Below are the code and all the weights of a small trained network. Each question names an input and a class and asks about switching units off, where a switched-off unit gives its printed mean instead of its output.

import numpy as np


def w(rows, s, z=0):
    codes = np.array(rows[::2]) - 128.0
    scale = np.full(codes.shape[1], s)
    scale[-1] = z or s
    return codes * scale


def f(y):
    return y / 2 * (1 + np.tanh(0.7978845608 * (y + 0.044715 * y**3)))


def log_softmax(a):
    a = a - a.max(-1, keepdims=True)
    return a - np.log(np.exp(a).sum(-1, keepdims=True))


def net(x, mask):
    res = np.array(x, float).reshape(1, 6) / 4 @ E
    y = f(res @ A[0][:, :-1].T + A[0][:, -1])
    res = res + np.where(mask, y, B[0][:, -1]) @ B[0][:, :-1]
    return log_softmax(res[-1] @ U[:, :-1].T + U[:, -1])


A, B = {}, {}
E = w([
[132,76,174,223,84,79,226,133,119,138,164,130],'x0',
[115,75,168,124,114,145,137,188,122,67,6,96],'x1',
[145,107,178,150,226,86,79,127,136,105,182,68],'x2',
[71,81,150,103,153,194,128,233,135,164,203,165],'x3',
[73,179,145,200,105,165,102,126,254,135,112,102],'x4',
[76,80,205,103,78,84,41,66,133,134,122,193],'x5',
],0.0086)
A[0] = w([
[83,117,173,107,156,152,124,185,120,142,182,123,82],'neuron 0',
[111,171,141,144,85,143,118,133,198,128,125,126,133],'neuron 1',
[84,87,117,135,174,224,129,210,135,173,162,163,78],'neuron 2',
[134,153,107,112,63,163,149,127,114,144,113,182,96],'neuron 3',
[120,144,115,164,123,119,115,121,198,152,97,120,121],'neuron 4',
[129,91,148,184,120,78,212,112,139,135,132,122,76],'neuron 5',
[85,86,194,80,55,108,57,61,133,132,118,215,62],'neuron 6',
[147,70,190,226,81,84,203,132,111,148,170,119,56],'neuron 7',
[164,62,130,80,159,105,161,139,66,126,90,143,95],'neuron 8',
[134,141,80,121,152,96,130,113,150,214,180,144,68],'neuron 9',
[177,158,78,147,149,154,162,150,112,138,159,63,90],'neuron 10',
[110,110,146,110,117,138,125,173,140,43,66,92,62],'neuron 11',
[174,155,127,139,111,117,123,82,132,102,116,112,92],'neuron 12',
[172,161,110,151,151,107,142,78,120,101,83,115,99],'neuron 13',
[148,150,108,110,138,113,135,96,151,188,170,136,62],'neuron 14',
[180,144,88,159,90,66,85,71,124,128,77,122,91],'neuron 15',
[128,96,178,154,191,98,91,160,122,74,114,77,77],'neuron 16',
[135,165,100,49,177,178,49,107,144,119,91,113,33],'neuron 17',
[143,152,99,130,154,152,172,142,135,118,134,104,18],'neuron 18',
[157,169,103,134,195,156,183,173,119,139,100,84,60],'neuron 19',
[92,122,134,225,127,130,159,120,204,131,123,146,106],'neuron 20',
[117,182,72,30,177,161,47,120,122,112,99,112,71],'neuron 21',
[187,112,157,85,156,109,127,149,22,102,143,118,105],'neuron 22',
[134,197,82,132,143,120,102,114,143,169,214,166,113],'neuron 23',
[90,157,128,176,106,149,97,159,179,136,90,100,72],'neuron 24',
[162,146,112,139,120,66,121,51,109,59,93,106,67],'neuron 25',
[196,164,82,153,122,112,134,86,125,96,101,76,112],'neuron 26',
[152,136,94,125,158,154,62,139,119,149,99,154,19],'neuron 27',
[119,100,157,165,139,83,184,129,79,141,137,154,46],'neuron 28',
[149,160,107,128,102,89,137,71,134,96,103,78,79],'neuron 29',
[84,126,151,105,114,170,132,158,115,123,174,110,40],'neuron 30',
[95,175,137,174,110,151,101,137,188,125,116,117,108],'neuron 31',
[109,58,167,110,127,156,134,201,130,56,1,79,69],'neuron 32',
[163,137,171,157,202,89,96,137,135,110,156,57,92],'neuron 33',
[147,134,161,164,219,108,99,99,126,110,201,84,89],'neuron 34',
[87,85,132,104,127,166,132,181,149,159,162,157,95],'neuron 35',
[144,94,73,91,139,106,126,122,53,106,137,152,114],'neuron 36',
[82,153,71,108,55,175,191,101,119,130,87,186,94],'neuron 37',
[174,97,88,68,93,90,148,144,48,165,119,179,100],'neuron 38',
[94,104,203,118,114,73,51,83,125,140,122,208,2],'neuron 39',
[177,188,54,140,171,168,197,182,139,107,137,80,76],'neuron 40',
[97,170,132,169,127,171,89,143,212,140,113,84,93],'neuron 41',
[126,91,145,116,204,94,96,138,156,90,152,87,84],'neuron 42',
[117,157,111,118,98,136,157,134,120,144,98,177,25],'neuron 43',
[120,162,70,127,121,100,119,53,135,141,201,155,48],'neuron 44',
[126,63,105,109,158,171,133,197,128,154,169,157,75],'neuron 45',
[158,167,53,141,110,158,185,164,131,112,118,146,106],'neuron 46',
[106,148,101,116,72,138,150,132,129,190,94,169,106],'neuron 47',
],0.0093,0.0048)
B[0] = w([
[100,157,155,134,167,147,154,119,150,165,89,183,186],'neuron 0',
[179,163,137,119,159,82,105,179,160,116,178,96,183],'neuron 1',
[114,150,195,119,201,135,176,105,180,170,71,197,216],'neuron 2',
[131,161,91,166,104,145,52,199,57,183,97,112,170],'neuron 3',
[160,158,148,118,163,100,127,150,131,136,180,117,173],'neuron 4',
[97,74,23,34,102,208,157,168,187,130,129,106,193],'neuron 5',
[40,29,142,199,189,99,70,88,116,52,117,72,244],'neuron 6',
[68,86,17,19,68,199,175,192,172,113,110,96,230],'neuron 7',
[168,182,155,103,122,90,107,140,171,98,212,111,187],'neuron 8',
[182,122,141,171,49,155,183,72,100,55,144,173,175],'neuron 9',
[73,45,143,169,129,94,91,59,114,84,127,97,193],'neuron 10',
[166,159,147,174,33,159,200,60,72,23,172,206,172],'neuron 11',
[118,135,162,119,163,142,163,133,133,147,107,162,158],'neuron 12',
[108,135,179,131,193,131,182,145,148,156,103,195,174],'neuron 13',
[146,147,136,152,76,157,172,92,100,62,149,160,160],'neuron 14',
[116,124,158,115,202,145,159,121,181,187,91,213,190],'neuron 15',
[144,190,92,182,72,148,86,158,62,159,88,146,181],'neuron 16',
[83,75,28,2,61,187,189,177,168,121,125,85,189],'neuron 17',
[71,86,163,148,110,87,98,58,134,111,129,69,148],'neuron 18',
[27,49,162,177,124,78,87,78,128,71,121,72,186],'neuron 19',
[163,164,104,62,147,100,130,164,172,111,176,73,197],'neuron 20',
[82,88,10,44,70,195,198,179,198,143,126,91,205],'neuron 21',
[188,203,145,94,165,52,90,161,180,115,216,82,202],'neuron 22',
[203,129,133,190,66,171,181,85,88,28,147,183,208],'neuron 23',
[170,167,130,117,122,52,125,151,164,123,202,105,174],'neuron 24',
[120,128,161,120,175,115,180,127,171,186,87,185,189],'neuron 25',
[103,121,192,135,188,139,147,120,199,165,91,182,191],'neuron 26',
[73,141,76,93,89,125,152,108,170,135,115,107,141],'neuron 27',
[94,137,68,55,90,135,144,168,186,141,143,108,171],'neuron 28',
[118,146,165,108,174,136,171,124,168,183,86,207,174],'neuron 29',
[106,134,153,148,142,106,173,100,170,176,112,150,148],'neuron 30',
[179,177,154,79,174,77,118,157,161,114,199,67,185],'neuron 31',
[189,162,140,205,43,183,180,26,69,54,172,198,222],'neuron 32',
[133,179,86,179,92,145,55,178,77,192,75,109,196],'neuron 33',
[148,177,86,172,66,153,43,195,36,205,74,138,206],'neuron 34',
[122,147,171,116,179,123,178,109,162,203,69,204,189],'neuron 35',
[179,204,167,102,162,50,102,144,203,119,203,60,181],'neuron 36',
[146,182,111,181,114,136,37,204,40,224,81,110,199],'neuron 37',
[174,215,141,120,155,70,92,176,157,125,218,82,198],'neuron 38',
[36,47,157,185,163,99,69,34,115,69,110,62,208],'neuron 39',
[35,51,149,169,182,86,86,44,108,65,110,75,218],'neuron 40',
[186,181,142,76,166,42,100,161,170,114,203,81,199],'neuron 41',
[127,165,101,167,99,143,70,178,72,202,83,118,178],'neuron 42',
[107,164,101,138,90,135,77,119,92,176,104,130,142],'neuron 43',
[178,137,141,174,70,164,191,69,87,63,148,169,188],'neuron 44',
[99,146,198,124,190,126,167,108,180,166,92,198,190],'neuron 45',
[99,92,112,180,125,115,50,113,92,115,81,76,179],'neuron 46',
[155,140,111,154,104,120,63,188,66,172,92,116,174],'neuron 47',
],0.007,0.011)
U = w([
[203,200,161,81,176,42,120,162,168,121,243,63,123],'0',
[20,6,167,188,173,94,85,75,108,74,87,62,116],'1',
[104,146,210,114,224,148,221,126,171,220,38,243,122],'2',
[78,81,19,1,56,208,209,173,164,131,112,85,120],'3',
[216,155,157,196,17,184,216,74,70,41,161,203,122],'4',
[149,190,102,189,80,148,34,191,29,241,44,111,127],'5',
[211,68,125,125,191,155,129,177,109,128,139,126,255],'6',
[147,98,172,86,108,138,161,111,81,176,110,100,104],'7',
],0.0093,0.015)

Each question gives the input, the list of numbers given to net, and the class t.
The units are the neurons (one row each of A and B). Each row of codes is followed by its name. A weight is (code - 128) times the scale printed after its matrix; where a second scale follows, it is the last column's (A, B and U).
mask holds one flag per neuron, in row order. A switched-off neuron (its flag False) gives its mean, the last column of its row in B, instead of its output. The means were averaged over made-up inputs and are rounded, as every weight is.
A unit's drop is (log p(t) with every unit on - log p(t) with that unit switched off) / (log p(t) with every unit on - log p(t) with every unit switched off).
The circuit of an input: a set's keep is (log p(t) with only the set's units on - log p(t) with every unit switched off) / (log p(t) with every unit on - log p(t) with every unit switched off). Starting from the 12 units with the biggest drops (on a tie, the unit counted first), units are removed one at a time, each time the one whose removal leaves the highest keep (on an exact tie, the one counted first), for as long as the keep stays at least 0.8.
units of the circuit, in order: the units of the circuit, biggest drop first
unit that matters most: the unit with the biggest drop
top k neurons: the k neurons with the biggest drops, biggest first
drop of u: that unit's drop, to one decimal
input [-2,-6,-5,2,2,1], class 4: unit that matters most : neuron 23
input [5,4,5,-4,0,2], class 3: units of the circuit, in order : neuron 7; neuron 5
input [2,-5,5,2,3,-1], class 4: units of the circuit, in order : neuron 23; neuron 9
input [4,4,6,0,3,-5], class 5: top 3 neurons : neuron 33; neuron 16; neuron 6
input [3,-8,-8,-8,7,0], class 2: top 3 neurons : neuron 15; neuron 29; neuron 26
input [-7,-3,1,4,2,-6], class 3: top 4 neurons : neuron 21; neuron 17; neuron 6; neuron 39
input [-5,5,-5,0,-5,-1], class 0: top 4 neurons : neuron 38; neuron 36; neuron 7; neuron 8
input [-6,-3,8,5,-7,-3], class 5: top 2 neurons : neuron 34; neuron 42
input [5,0,-3,-7,1,-7], class 1: top 4 neurons : neuron 40; neuron 46; neuron 10; neuron 19
input [6,1,-2,4,-5,1], class 3: top 2 neurons : neuron 7; neuron 5
input [6,8,-3,-3,-4,7], class 4: top 2 neurons : neuron 32; neuron 11
input [8,-6,7,7,-2,-3], class 3: top 3 neurons : neuron 7; neuron 5; neuron 28
input [8,1,-8,0,1,8], class 1: top 3 neurons : neuron 6; neuron 39; neuron 21
input [0,-6,-7,6,-5,-3], class 5: units of the circuit, in order : neuron 37
input [8,-1,7,-3,0,-6], class 3: top 2 neurons : neuron 7; neuron 5
input [8,5,7,-7,-8,2], class 0: top 3 neurons : neuron 22; neuron 8; neuron 36
input [3,5,-3,-6,2,-6], class 1: top 3 neurons : neuron 40; neuron 19; neuron 46
input [7,-5,-6,4,-3,8], class 1: top 2 neurons : neuron 6; neuron 39
input [-4,6,6,1,1,5], class 4: top 3 neurons : neuron 32; neuron 11; neuron 37
input [-6,3,-2,3,7,-2], class 0: units of the circuit, in order : neuron 41
input [2,-6,-4,0,-2,-1], class 4: drop of neuron 31 : 0.0
input [-5,7,0,0,1,-1], class 4: drop of neuron 11 : 0.2
input [-8,-5,-6,-7,-5,-1], class 3: drop of neuron 45 : 0.1
input [4,3,-4,7,-6,-2], class 2: drop of neuron 31 : 0.1
